The symbols move the units like this.
δ: J915->J297, J225->J148, J642->J824, J428->J564, J420->J465, J629->J420, J429->J973, J184->J465, J297->J915, J523->J199, J25->J126, J343->J268, J955->J809, J787->J500, J37->J836, J450->J629, J564->J637, J305->J950, J824->J490, J973->J305, J311->J428, J623->J220, J413->J815, J301->J297, J652->J74, J705->J738, J684->J523, J74->J623, J805->J343, J190->J420, J63->J915, J853->J74, J614->J225, J282->J527, J856->J997, J148->J376, J469->J403, J518->J220, J220->J853, J294->J311, J836->J682, J126->J301, J703->J305, J376->J428, J552->J419, J449->J637, J815->J805, J268->J652, J682->J973, J527->J429, J500->J450, J19->J552, J930->J63, J637->J297, J111->J429, J293->J689, J592->J623, J689->J592, J112->J428, J943->J126, J809->J37, J997->J19, J490->J301, J199->J25, J738->J642, J403->J112, J68->J684, J950->J705, J465->J184, J419->J294
ξ: J915->J564, J225->J311, J642->J930, J428->J126, J420->J74, J629->J652, J429->J705, J184->J523, J297->J552, J523->J738, J25->J684, J343->J413, J955->J420, J787->J689, J37->J184, J450->J623, J564->J403, J305->J74, J824->J63, J973->J37, J311->J787, J623->J629, J413->J220, J301->J642, J652->J805, J705->J973, J684->J429, J74->J343, J805->J220, J190->J518, J63->J199, J853->J450, J614->J294, J282->J305, J856->J637, J148->J943, J469->J282, J518->J787, J220->J37, J294->J19, J836->J955, J126->J301, J703->J268, J376->J614, J552->J856, J449->J68, J815->J853, J268->J815, J682->J268, J527->J950, J500->J592, J19->J915, J930->J282, J637->J148, J111->J642, J293->J225, J592->J376, J689->J148, J112->J225, J943->J419, J809->J268, J997->J297, J490->J449, J199->J68, J738->J25, J403->J111, J68->J465, J950->J682, J465->J703, J419->J637

In the rows, 64 means zero.

The rows follow the links: the fewer symbols apart two units are, the more alike their rows tend to be.

Each row is also shifted at random along 8 hidden directions that mean nothing.

Some units, each with a row of numbers:
J623: [77, 59, 65, 64, 67, 74, 58, 57, 68, 55, 70, 66, 69, 63, 61, 69, 67, 53, 71, 64, 68, 77, 58, 76, 63, 72, 58, 54, 73, 69, 62, 64, 71, 58, 67, 54, 50, 61, 75, 74, 60, 56, 64, 69, 66, 68, 55, 68, 63, 84, 56, 64, 66, 57, 70, 54]
J652: [38, 56, 56, 53, 55, 62, 62, 59, 65, 40, 72, 63, 77, 60, 66, 60, 25, 74, 59, 54, 80, 64, 67, 67, 45, 85, 45, 83, 78, 79, 55, 72, 83, 61, 41, 71, 55, 35, 75, 86, 88, 72, 55, 57, 65, 42, 63, 66, 62, 66, 76, 80, 91, 54, 82, 89]
J955: [64, 76, 59, 61, 60, 61, 80, 71, 77, 65, 52, 56, 82, 80, 73, 66, 72, 64, 72, 51, 66, 47, 62, 49, 66, 63, 64, 54, 63, 55, 60, 68, 57, 69, 56, 60, 58, 52, 68, 77, 69, 60, 82, 66, 47, 71, 64, 56, 60, 62, 54, 60, 66, 71, 64, 58]
J703: [93, 73, 67, 65, 55, 65, 60, 53, 61, 60, 55, 51, 63, 57, 51, 63, 69, 78, 55, 58, 59, 56, 57, 65, 74, 60, 67, 55, 58, 56, 65, 67, 64, 67, 53, 56, 60, 71, 71, 55, 64, 66, 72, 69, 62, 73, 75, 59, 71, 67, 57, 62, 68, 70, 68, 65]
J220: [77, 57, 63, 60, 59, 66, 62, 61, 67, 67, 82, 55, 65, 49, 62, 49, 76, 69, 57, 56, 71, 74, 70, 80, 46, 73, 58, 66, 69, 72, 71, 71, 70, 50, 51, 67, 47, 70, 58, 77, 65, 59, 58, 66, 69, 60, 63, 62, 61, 68, 76, 84, 81, 58, 81, 72]
J301: [41, 65, 69, 53, 64, 68, 45, 57, 62, 48, 63, 69, 73, 66, 58, 63, 62, 64, 63, 60, 62, 68, 62, 58, 79, 48, 53, 66, 81, 66, 59, 56, 72, 70, 86, 46, 82, 63, 72, 45, 60, 68, 54, 62, 72, 72, 65, 61, 68, 66, 64, 51, 52, 55, 65, 54]
J190: [66, 64, 71, 65, 63, 73, 62, 65, 70, 51, 52, 62, 60, 57, 56, 67, 45, 57, 76, 66, 65, 66, 47, 62, 69, 60, 81, 53, 54, 67, 55, 60, 65, 78, 63, 55, 58, 78, 68, 56, 60, 59, 66, 65, 53, 65, 63, 62, 62, 59, 41, 46, 67, 72, 55, 60]
J973: [90, 71, 66, 74, 60, 55, 72, 60, 53, 71, 56, 60, 49, 56, 72, 80, 71, 51, 83, 61, 64, 65, 62, 75, 76, 63, 75, 55, 51, 55, 72, 66, 55, 53, 73, 69, 66, 65, 63, 64, 64, 55, 70, 75, 78, 73, 72, 69, 68, 69, 56, 57, 60, 69, 54, 48]
J294: [74, 61, 64, 72, 70, 73, 64, 68, 62, 81, 62, 58, 49, 62, 50, 55, 75, 64, 47, 85, 57, 68, 52, 54, 74, 57, 85, 51, 44, 61, 70, 60, 57, 73, 54, 69, 65, 86, 63, 46, 46, 71, 72, 59, 56, 70, 56, 65, 69, 53, 59, 62, 56, 79, 51, 62]
J500: [52, 51, 60, 62, 79, 62, 56, 66, 65, 77, 73, 74, 58, 73, 53, 59, 72, 61, 52, 76, 58, 74, 72, 53, 57, 72, 59, 63, 67, 69, 59, 67, 67, 64, 76, 65, 64, 64, 48, 58, 52, 57, 50, 61, 55, 50, 57, 65, 51, 75, 67, 62, 68, 67, 69, 70]
J824: [41, 63, 77, 57, 58, 70, 49, 62, 57, 46, 53, 69, 63, 52, 63, 68, 54, 57, 80, 56, 69, 73, 50, 72, 78, 42, 74, 64, 68, 68, 60, 56, 67, 74, 82, 51, 83, 80, 68, 39, 59, 62, 61, 68, 73, 70, 70, 65, 66, 53, 51, 41, 54, 61, 56, 52]
J403: [74, 64, 71, 71, 57, 61, 68, 61, 54, 76, 54, 65, 43, 68, 74, 81, 53, 60, 86, 77, 63, 69, 78, 65, 64, 47, 103, 60, 55, 52, 71, 59, 51, 76, 72, 77, 60, 84, 58, 56, 70, 67, 76, 53, 61, 63, 68, 70, 67, 48, 52, 50, 47, 79, 47, 54]
J305: [51, 60, 60, 56, 68, 51, 54, 61, 62, 83, 75, 62, 61, 71, 60, 61, 91, 62, 39, 64, 55, 62, 75, 46, 72, 83, 42, 57, 86, 55, 60, 79, 70, 49, 82, 51, 71, 46, 54, 71, 57, 62, 62, 76, 71, 64, 69, 56, 62, 82, 71, 69, 71, 61, 75, 61]
J642: [64, 70, 71, 60, 62, 61, 62, 67, 68, 77, 64, 65, 74, 74, 75, 65, 109, 57, 69, 51, 59, 70, 70, 69, 69, 48, 58, 57, 82, 55, 71, 60, 56, 58, 87, 53, 74, 73, 58, 60, 53, 56, 76, 71, 67, 83, 66, 59, 61, 66, 61, 59, 47, 58, 65, 40]
J413: [37, 60, 61, 63, 58, 73, 71, 78, 64, 66, 84, 60, 54, 47, 78, 46, 81, 44, 76, 60, 80, 79, 54, 67, 64, 76, 66, 52, 68, 82, 58, 71, 76, 43, 54, 68, 68, 59, 62, 82, 60, 62, 61, 64, 76, 58, 60, 63, 63, 51, 58, 70, 81, 65, 57, 60]
J282: [65, 62, 69, 65, 55, 56, 60, 57, 53, 65, 52, 68, 53, 61, 69, 83, 47, 59, 74, 67, 63, 67, 69, 68, 70, 55, 82, 66, 66, 53, 67, 63, 57, 70, 80, 68, 70, 73, 65, 53, 69, 64, 74, 66, 71, 65, 70, 70, 67, 61, 54, 50, 53, 71, 55, 57]
J943: [62, 70, 54, 66, 69, 62, 69, 62, 62, 67, 56, 68, 82, 86, 65, 68, 75, 71, 61, 62, 64, 61, 64, 51, 72, 45, 60, 66, 59, 61, 74, 52, 53, 69, 63, 70, 78, 59, 72, 49, 60, 66, 69, 57, 57, 72, 55, 71, 62, 69, 74, 63, 48, 65, 66, 54]
J523: [72, 70, 65, 66, 62, 71, 69, 71, 69, 52, 64, 72, 63, 54, 71, 62, 63, 62, 75, 55, 67, 59, 55, 80, 62, 76, 49, 70, 61, 75, 51, 63, 72, 54, 52, 63, 67, 53, 69, 79, 68, 65, 53, 69, 73, 59, 71, 59, 66, 63, 60, 73, 70, 51, 61, 70]
J63: [49, 59, 78, 57, 62, 76, 54, 73, 74, 60, 79, 60, 57, 46, 66, 44, 72, 59, 59, 63, 61, 64, 60, 78, 61, 74, 52, 61, 81, 71, 53, 69, 76, 63, 61, 46, 60, 73, 57, 74, 62, 68, 61, 70, 72, 64, 66, 49, 67, 50, 60, 70, 68, 50, 60, 72]
J37: [58, 77, 58, 65, 58, 62, 79, 71, 72, 48, 57, 58, 80, 66, 79, 66, 60, 55, 81, 41, 75, 46, 51, 61, 69, 71, 53, 58, 64, 61, 60, 69, 63, 54, 56, 58, 63, 42, 75, 81, 75, 54, 71, 75, 62, 69, 66, 57, 66, 64, 55, 61, 76, 58, 64, 57]
J684: [61, 71, 65, 69, 60, 65, 84, 87, 62, 80, 53, 70, 56, 58, 76, 62, 87, 62, 79, 56, 63, 64, 57, 78, 56, 63, 75, 68, 46, 73, 61, 59, 58, 60, 49, 86, 78, 77, 50, 61, 57, 59, 71, 65, 63, 59, 68, 63, 52, 40, 60, 66, 64, 70, 48, 66]
J68: [85, 76, 60, 61, 67, 60, 67, 60, 66, 77, 57, 67, 59, 74, 55, 66, 85, 73, 65, 73, 48, 66, 78, 52, 60, 62, 65, 66, 57, 65, 55, 56, 64, 68, 68, 62, 69, 61, 56, 64, 56, 70, 59, 55, 62, 61, 70, 58, 51, 72, 65, 69, 58, 72, 61, 58]
J419: [50, 68, 47, 65, 75, 53, 77, 66, 73, 64, 82, 62, 75, 77, 76, 63, 73, 44, 75, 62, 66, 64, 72, 55, 61, 79, 38, 69, 68, 65, 71, 62, 63, 43, 78, 62, 62, 22, 64, 93, 68, 60, 50, 62, 78, 68, 49, 70, 59, 84, 82, 78, 63, 48, 66, 56]

Where do the symbols, taken in turn from left to right, take each start?
Answer with the unit's name.
[58, 60, 65, 67, 61, 47, 66, 65, 53, 67, 66, 68, 51, 55, 74, 74, 48, 58, 68, 61, 67, 65, 75, 79, 57, 74, 60, 77, 66, 59, 69, 73, 60, 53, 72, 77, 69, 58, 52, 69, 73, 61, 59, 70, 79, 55, 73, 72, 66, 62, 73, 64, 67, 59, 62, 70]
ξ δ ξ ξ ξ ξ ξ δ: J642
[80, 62, 74, 61, 66, 79, 60, 64, 79, 66, 77, 52, 54, 54, 50, 42, 77, 61, 53, 72, 56, 62, 56, 55, 67, 83, 62, 40, 70, 66, 45, 74, 76, 64, 58, 38, 45, 69, 63, 77, 54, 64, 63, 68, 56, 67, 64, 45, 67, 66, 45, 70, 77, 67, 60, 69]
δ ξ δ ξ δ ξ δ ξ: J74
[30, 64, 64, 61, 60, 71, 74, 82, 74, 62, 59, 59, 84, 78, 82, 60, 67, 60, 61, 54, 70, 51, 51, 55, 73, 59, 62, 58, 77, 58, 64, 65, 57, 73, 51, 63, 67, 62, 74, 69, 66, 68, 91, 66, 49, 76, 55, 57, 67, 44, 57, 59, 56, 64, 55, 61]
δ ξ ξ ξ ξ δ δ δ δ δ: J297
[49, 65, 69, 64, 62, 76, 63, 75, 65, 60, 70, 70, 69, 62, 73, 52, 78, 67, 62, 59, 70, 61, 54, 68, 70, 53, 60, 63, 71, 72, 60, 56, 68, 65, 57, 61, 73, 72, 69, 57, 61, 70, 63, 63, 64, 66, 66, 56, 70, 48, 64, 68, 59, 59, 61, 62]
ξ ξ ξ ξ δ ξ δ ξ: J973
[62, 71, 63, 65, 57, 53, 69, 63, 54, 55, 50, 57, 67, 60, 70, 75, 49, 63, 73, 48, 70, 54, 57, 66, 71, 62, 67, 66, 57, 56, 69, 69, 59, 60, 64, 70, 72, 56, 68, 59, 74, 57, 69, 73, 69, 65, 72, 70, 71, 61, 62, 55, 70, 66, 61, 61]
δ δ δ δ ξ δ: J305
[81, 61, 62, 61, 64, 64, 61, 53, 64, 59, 54, 68, 78, 73, 59, 79, 59, 69, 65, 64, 63, 73, 67, 75, 54, 59, 67, 67, 65, 63, 71, 58, 61, 72, 61, 68, 51, 68, 71, 59, 64, 57, 76, 64, 56, 67, 56, 72, 55, 79, 61, 62, 60, 64, 73, 61]
ξ ξ δ δ δ ξ: J523
[72, 59, 74, 61, 60, 64, 66, 69, 70, 82, 70, 60, 55, 64, 72, 58, 85, 67, 60, 72, 56, 66, 80, 72, 52, 70, 70, 65, 77, 57, 63, 68, 62, 65, 66, 63, 51, 78, 50, 75, 65, 67, 78, 64, 61, 65, 65, 52, 60, 53, 63, 73, 58, 65, 59, 68]
ξ δ ξ δ ξ δ: J305
[49, 58, 68, 71, 68, 63, 53, 66, 51, 77, 67, 70, 41, 63, 60, 61, 58, 63, 63, 78, 65, 69, 68, 44, 78, 45, 91, 55, 55, 62, 64, 60, 60, 70, 85, 67, 80, 87, 52, 33, 53, 69, 49, 53, 60, 58, 68, 65, 70, 50, 56, 45, 56, 84, 54, 56]
δ δ ξ δ ξ ξ δ δ: J564
[50, 54, 70, 70, 71, 65, 51, 68, 59, 66, 82, 69, 54, 55, 59, 46, 59, 72, 46, 68, 68, 61, 64, 60, 70, 55, 65, 64, 65, 66, 68, 65, 64, 63, 69, 63, 71, 81, 53, 43, 60, 68, 44, 62, 62, 58, 69, 62, 75, 52, 76, 66, 66, 64, 69, 75]
δ δ δ ξ δ δ δ δ ξ: J126
[75, 54, 68, 60, 59, 78, 44, 44, 58, 48, 69, 63, 63, 50, 48, 64, 51, 64, 60, 70, 69, 79, 54, 73, 70, 62, 66, 56, 75, 73, 60, 63, 80, 64, 62, 53, 58, 66, 82, 60, 63, 66, 55, 66, 73, 65, 63, 70, 70, 80, 57, 66, 67, 61, 74, 58]
δ ξ δ δ ξ δ δ ξ ξ: J853
[43, 54, 58, 53, 68, 60, 50, 51, 60, 44, 59, 71, 69, 64, 48, 76, 25, 64, 65, 67, 67, 73, 68, 56, 56, 67, 64, 73, 66, 73, 55, 63, 77, 74, 75, 61, 67, 54, 65, 52, 68, 62, 45, 56, 62, 46, 61, 74, 54, 76, 62, 50, 71, 66, 73, 72]
ξ δ ξ ξ δ ξ: J853
[81, 77, 52, 61, 57, 51, 77, 53, 61, 83, 56, 54, 77, 84, 71, 72, 100, 70, 72, 53, 65, 68, 80, 48, 64, 50, 70, 56, 65, 50, 81, 62, 55, 58, 70, 69, 64, 56, 64, 66, 60, 59, 79, 60, 62, 80, 65, 66, 57, 77, 69, 67, 59, 78, 73, 39]
δ ξ δ ξ δ δ δ ξ: J413
[75, 63, 65, 70, 66, 52, 60, 57, 51, 69, 77, 64, 40, 47, 68, 72, 61, 45, 80, 69, 62, 71, 73, 74, 69, 78, 61, 64, 63, 60, 68, 72, 67, 42, 90, 63, 68, 54, 54, 72, 66, 57, 47, 72, 91, 61, 71, 69, 68, 79, 66, 64, 68, 58, 59, 58]
ξ ξ δ δ ξ ξ: J413
[40, 50, 65, 68, 76, 70, 59, 78, 65, 64, 76, 73, 63, 59, 60, 54, 59, 58, 52, 62, 69, 67, 54, 67, 61, 72, 55, 63, 63, 76, 58, 70, 71, 58, 62, 66, 64, 70, 56, 59, 56, 55, 49, 68, 58, 50, 57, 65, 62, 58, 66, 65, 75, 59, 65, 77]
ξ δ ξ δ δ ξ δ ξ: J637
